Below are the code and all the weights of a small trained network. Each question names an input and a target symbol and asks about switching units off, where a switched-off unit gives its printed mean instead of its output.

import numpy as np


def w(rows, s, z=0):
    codes = np.array(rows[::2]) - 128.0
    scale = np.full(codes.shape[1], s)
    scale[-1] = z or s
    return codes * scale


def norm(h):
    return h / np.sqrt((h * h).mean(-1, keepdims=True) + 1e-5)


def f(y):
    return np.maximum(y, 0)


def softmax(a):
    e = np.exp(a - a.max(-1, keepdims=True))
    return e / e.sum(-1, keepdims=True)


def log_softmax(a):
    a = a - a.max(-1, keepdims=True)
    return a - np.log(np.exp(a).sum(-1, keepdims=True))


def net(x, mask):
    ids = ['ΣΨΩαβδεζλμπτφ'.index(c) for c in x.split()]
    T = len(ids)
    res = E[ids] + P[:T]
    u = 0
    for l in range(2):
        r = norm(res)
        for j in range(2):
            rows = slice(2 * j, 2 * j + 2)
            q, k, v = (r @ M[l][rows].T for M in (Q, K, V))
            z = softmax(np.where(np.tri(T) > 0, q @ k.T / 2**0.5, -1e9)) @ v
            o = O[l][rows]
            res = res + np.where(mask[u + j], z, o[:, -1]) @ o[:, :-1]
        u += 2
        y = f(norm(res) @ A[l][:, :-1].T + A[l][:, -1])
        res = res + np.where(mask[u : u + 12], y, B[l][:, -1]) @ B[l][:, :-1]
        u += 12
    return log_softmax(norm(res)[-1] @ U[:, :-1].T + U[:, -1])


Q, K, V, O, A, B = {}, {}, {}, {}, {}, {}
E = w([
[121,139,154,190,123,126,103,136,132,117,141,138],'Σ',
[131,118,136,168,151,133,81,136,146,91,162,161],'Ψ',
[103,135,157,158,99,141,159,112,135,90,137,96],'Ω',
[93,71,99,61,151,142,173,253,107,126,98,105],'α',
[114,148,87,43,95,62,68,163,100,111,63,122],'β',
[128,152,174,179,126,99,131,152,120,82,168,141],'δ',
[118,131,134,158,142,115,153,106,115,91,177,128],'ε',
[117,135,196,91,179,47,195,192,65,138,20,134],'ζ',
[131,111,100,140,151,154,171,106,168,53,159,101],'λ',
[147,167,159,161,129,154,135,166,177,121,145,138],'μ',
[112,137,34,78,170,28,187,114,212,207,127,220],'π',
[107,119,135,175,121,174,140,96,153,115,90,120],'τ',
[94,110,159,185,160,141,136,94,103,138,120,101],'φ',
],0.032)
P = w([
[122,65,109,220,110,117,114,196,155,76,135,165],'0',
[27,210,131,114,216,195,128,131,103,102,133,144],'1',
[75,113,200,134,184,77,145,150,196,166,158,53],'2',
[254,15,100,115,34,120,77,135,145,105,136,178],'3',
[123,221,118,138,103,96,148,96,69,120,98,165],'4',
[49,150,196,105,178,106,134,129,177,137,114,61],'5',
],0.022)
Q[0] = w([
[29,163,133,114,227,163,175,190,120,120,124,66],'L0H1',
[125,7,176,111,179,147,152,204,155,148,179,94],'L0H1',
[65,128,186,77,218,69,190,181,170,159,102,103],'L0H2',
[80,229,126,145,138,90,176,121,79,123,97,133],'L0H2',
],0.12)
K[0] = w([
[246,24,83,91,45,100,124,161,148,98,126,160],'L0H1',
[240,79,65,121,61,191,96,107,72,70,87,253],'L0H1',
[254,47,123,136,26,89,76,125,112,120,111,164],'L0H2',
[152,80,197,157,138,62,145,146,226,182,141,74],'L0H2',
],0.095)
V[0] = w([
[81,57,121,141,118,212,106,88,166,178,47,103],'L0H1',
[115,113,49,86,141,124,187,99,190,69,148,122],'L0H1',
[124,171,151,120,64,120,164,122,105,60,97,72],'L0H2',
[150,216,113,71,106,144,106,214,254,98,160,153],'L0H2',
],0.044)
O[0] = w([
[187,147,125,106,141,189,124,128,146,182,160,104,90],'L0H1',
[89,153,113,155,118,189,136,88,65,240,73,109,193],'L0H1',
[140,137,106,213,152,53,137,158,123,119,131,92,16],'L0H2',
[83,220,108,118,130,195,128,132,232,104,1,89,253],'L0H2',
],0.017,0.0084)
A[0] = w([
[121,159,79,88,116,120,83,177,126,126,144,97,94],'L0N1',
[129,149,154,187,123,180,116,80,163,73,145,121,92],'L0N2',
[146,134,71,99,147,75,170,99,206,198,133,188,41],'L0N3',
[152,135,190,188,123,172,135,73,143,79,196,130,11],'L0N4',
[170,124,137,47,145,69,150,165,104,172,64,120,65],'L0N5',
[109,116,59,50,114,60,127,160,119,167,102,111,46],'L0N6',
[123,167,147,254,131,161,130,67,169,105,160,116,2],'L0N7',
[113,97,93,114,124,168,177,196,119,123,146,132,120],'L0N8',
[95,130,132,101,114,130,88,140,121,134,122,141,132],'L0N9',
[161,155,184,201,123,192,108,51,144,146,179,98,111],'L0N10',
[126,133,163,237,124,142,130,79,138,106,184,96,63],'L0N11',
[107,121,116,163,114,98,163,88,165,183,130,173,102],'L0N12',
],0.057,0.0084)
B[0] = w([
[187,174,104,59,144,129,90,151,92,111,133,100,176],'L0N1',
[193,150,200,118,61,118,150,123,75,134,119,165,240],'L0N2',
[120,84,115,52,83,100,128,71,127,151,161,142,158],'L0N3',
[180,180,148,162,194,156,41,116,159,155,49,102,208],'L0N4',
[145,95,156,65,108,75,190,200,93,60,109,147,182],'L0N5',
[94,137,202,141,46,176,141,124,193,87,110,97,187],'L0N6',
[119,85,76,129,128,59,101,177,66,112,253,64,220],'L0N7',
[115,119,114,134,146,196,196,134,162,150,156,155,181],'L0N8',
[138,122,132,150,110,162,131,124,137,78,162,132,208],'L0N9',
[130,146,184,213,159,117,196,67,165,108,112,17,250],'L0N10',
[115,134,65,134,135,187,106,30,134,45,180,139,205],'L0N11',
[102,100,122,65,106,197,95,134,102,133,72,113,177],'L0N12',
],0.045,0.02)
Q[1] = w([
[85,113,141,53,78,199,237,131,138,19,96,18],'L1H1',
[30,115,73,34,62,245,160,94,142,147,31,182],'L1H1',
[153,1,56,125,104,129,61,23,65,158,203,205],'L1H2',
[146,158,238,116,153,106,193,80,157,33,67,54],'L1H2',
],0.086)
K[1] = w([
[171,98,99,135,136,70,71,78,96,153,143,149],'L1H1',
[167,85,97,51,95,93,111,105,114,119,152,199],'L1H1',
[116,129,128,101,136,248,156,82,174,160,93,108],'L1H2',
[115,115,177,93,79,92,123,183,123,111,145,196],'L1H2',
],0.12)
V[1] = w([
[64,108,172,59,154,113,153,173,205,75,119,123],'L1H1',
[148,173,127,209,206,251,193,239,62,54,109,137],'L1H1',
[143,58,145,77,143,120,63,135,158,85,85,102],'L1H2',
[77,123,166,107,220,74,190,143,8,93,63,172],'L1H2',
],0.025)
O[1] = w([
[165,200,16,146,89,77,79,110,66,113,147,159,81],'L1H1',
[93,145,236,190,222,115,153,255,92,77,189,127,251],'L1H1',
[172,124,110,155,64,45,61,95,28,136,106,128,184],'L1H2',
[108,69,106,197,130,98,199,71,71,66,73,199,92],'L1H2',
],0.0083,0.013)
A[1] = w([
[50,102,127,169,127,31,155,188,93,90,102,225,31],'L1N1',
[149,110,90,98,138,94,162,154,173,67,172,165,127],'L1N2',
[128,99,130,180,181,121,93,76,117,208,126,109,82],'L1N3',
[125,78,170,119,88,84,169,118,94,188,157,66,70],'L1N4',
[30,66,15,22,111,106,56,124,174,130,76,189,115],'L1N5',
[201,77,98,46,159,48,123,188,41,254,222,187,21],'L1N6',
[124,174,138,100,106,158,145,130,107,98,176,187,152],'L1N7',
[205,124,129,140,158,69,186,86,151,146,162,90,10],'L1N8',
[164,174,127,156,70,126,139,35,133,171,150,192,116],'L1N9',
[63,155,57,193,164,111,75,128,231,57,87,157,10],'L1N10',
[149,183,172,113,171,100,97,143,166,169,50,223,47],'L1N11',
[87,191,138,114,98,131,138,138,126,171,84,140,104],'L1N12',
],0.046,0.011)
B[1] = w([
[188,104,94,173,117,85,224,109,51,119,93,167,195],'L1N1',
[125,152,122,101,131,152,152,150,82,143,69,98,210],'L1N2',
[120,97,92,165,127,96,97,224,100,182,102,142,204],'L1N3',
[136,156,115,78,125,152,184,158,162,134,132,147,220],'L1N4',
[119,98,65,116,6,139,73,51,177,199,73,187,186],'L1N5',
[122,2,152,44,215,71,106,93,174,127,61,64,171],'L1N6',
[101,108,107,163,110,73,121,135,142,186,138,112,251],'L1N7',
[144,148,152,75,95,108,133,96,135,137,154,204,233],'L1N8',
[86,106,176,147,153,157,138,173,96,117,144,120,182],'L1N9',
[8,174,185,96,158,85,125,103,129,110,111,147,158],'L1N10',
[123,117,69,137,142,168,159,143,201,56,124,124,164],'L1N11',
[163,107,133,106,138,143,99,119,98,108,129,127,185],'L1N12',
],0.061,0.026)
U = w([
[184,125,118,142,200,159,44,163,63,182,151,227,186],'Σ',
[112,104,42,141,151,145,98,83,83,91,242,103,157],'Ψ',
[159,152,132,232,168,113,126,36,170,175,102,71,102],'Ω',
[58,161,21,153,184,175,169,190,134,226,130,108,88],'α',
[178,195,135,128,79,59,36,156,89,113,111,64,40],'β',
[28,201,122,117,196,92,91,126,109,100,87,183,154],'δ',
[72,22,206,197,78,134,138,143,140,98,171,134,4],'ε',
[169,128,59,206,143,83,181,97,28,96,71,173,117],'ζ',
[171,125,180,110,165,247,100,86,2,112,84,120,86],'λ',
[164,134,65,156,185,172,121,162,174,24,69,171,164],'μ',
[119,122,36,149,75,147,86,52,148,170,83,182,210],'π',
[151,170,145,47,131,146,179,105,127,132,172,214,178],'τ',
[149,24,129,58,193,90,121,97,136,126,90,115,144],'φ',
],0.0059,0.0032)

Each question gives the input, a string of symbols that net reads in full, and the target symbol t.
The units are the heads (2 rows each of Q, K, V and O) and the neurons (one row each of A and B). Each row of codes is followed by its name. A weight is (code - 128) times the scale printed after its matrix; where a second scale follows, it is the last column's (O, A, B and U).
mask holds one flag per unit, layer by layer, with each layer's heads first. A switched-off unit (its flag False) gives its mean, the last column of its rows in O or B, instead of its output. The means were averaged over made-up inputs and are rounded, as every weight is.
A unit's drop is (log p(t) with every unit on - log p(t) with that unit switched off) / (log p(t) with every unit on - log p(t) with every unit switched off).
The circuit of an input: a set's keep is (log p(t) with only the set's units on - log p(t) with every unit switched off) / (log p(t) with every unit on - log p(t) with every unit switched off). Starting from the 12 units with the biggest drops (on a tie, the unit counted first), units are removed one at a time, each time the one whose removal leaves the highest keep (on an exact tie, the one counted first), for as long as the keep stays at least 0.8.
circuit, biggest first: the units of the circuit, biggest drop first
top k neurons in layer l: the k neurons of layer l with the biggest drops, biggest first
heads that matter: for each layer, one digit per head in row order, 1 if its drop is at least 0.15 and else 0, layers parted by /
input μ φ α Σ π Σ, target μ: circuit, biggest first : [L0H1; L1N11; L0N4; L0N10]
input Ω Σ μ, target Ψ: circuit, biggest first : [L0H2; L0N11]
input π Σ α, target π: circuit, biggest first : [L0N10; L1N5; L0H2]
input μ τ Σ, target β: heads that matter : 01 / 00
input τ φ Σ δ μ, target μ: circuit, biggest first : [L0H1; L1N11; L0N4; L0N7]
input Ψ Ω α α α, target α: circuit, biggest first : [L0N8]
input ε λ Σ, target π: heads that matter : 10 / 00
input δ δ α, target δ: circuit, biggest first : [L1N10; L0H1; L0N2]
input ζ Σ α Σ, target μ: circuit, biggest first : [L0H1; L1N11; L0N7; L0N4]
input α λ τ Ψ δ, target Ω: circuit, biggest first : [L0N10; L0H1]
input π Ψ Ψ π π δ, target λ: heads that matter : 11 / 00
input Ψ δ τ φ, target ζ: heads that matter : 10 / 00
input Σ μ α τ τ Ω, target Ω: heads that matter : 11 / 00
input μ ζ λ φ, target δ: heads that matter : 01 / 00
input φ δ τ, target Σ: heads that matter : 01 / 00
input μ δ Ψ π Σ, target ε: heads that matter : 11 / 00
input δ α Ψ α Ψ, target ε: heads that matter : 01 / 00
input Σ π λ, target μ: top neuron in layer 1 : [L1N11]
input τ δ Σ ζ Ω, target μ: heads that matter : 10 / 00
input π φ Ψ ε δ Ω, target π: circuit, biggest first : [L0H1; L0N12; L0N10; L1N5]
input δ Ψ β μ Σ Ω, target β: heads that matter : 01 / 00
input ε Ψ β, target ε: heads that matter : 10 / 00
input φ φ δ τ α α, target τ: top neuron in layer 1 : [L1N8]
input π Σ Σ β, target β: top 2 neurons in layer 0 : [L0N6; L0N1]
input φ τ ζ ζ, target τ: top 2 neurons in layer 0 : [L0N10; L0N5]
input ε β φ φ α ε, target Σ: top 2 neurons in layer 0 : [L0N4; L0N7]
input π μ Ω β λ, target Ψ: top 2 neurons in layer 0 : [L0N11; L0N7]
input α ζ Ψ τ Σ, target ε: heads that matter : 01 / 00
input ζ Σ λ λ μ, target α: heads that matter : 10 / 00
input ζ ζ α, target ζ: top 2 neurons in layer 0 : [L0N10; L0N7]
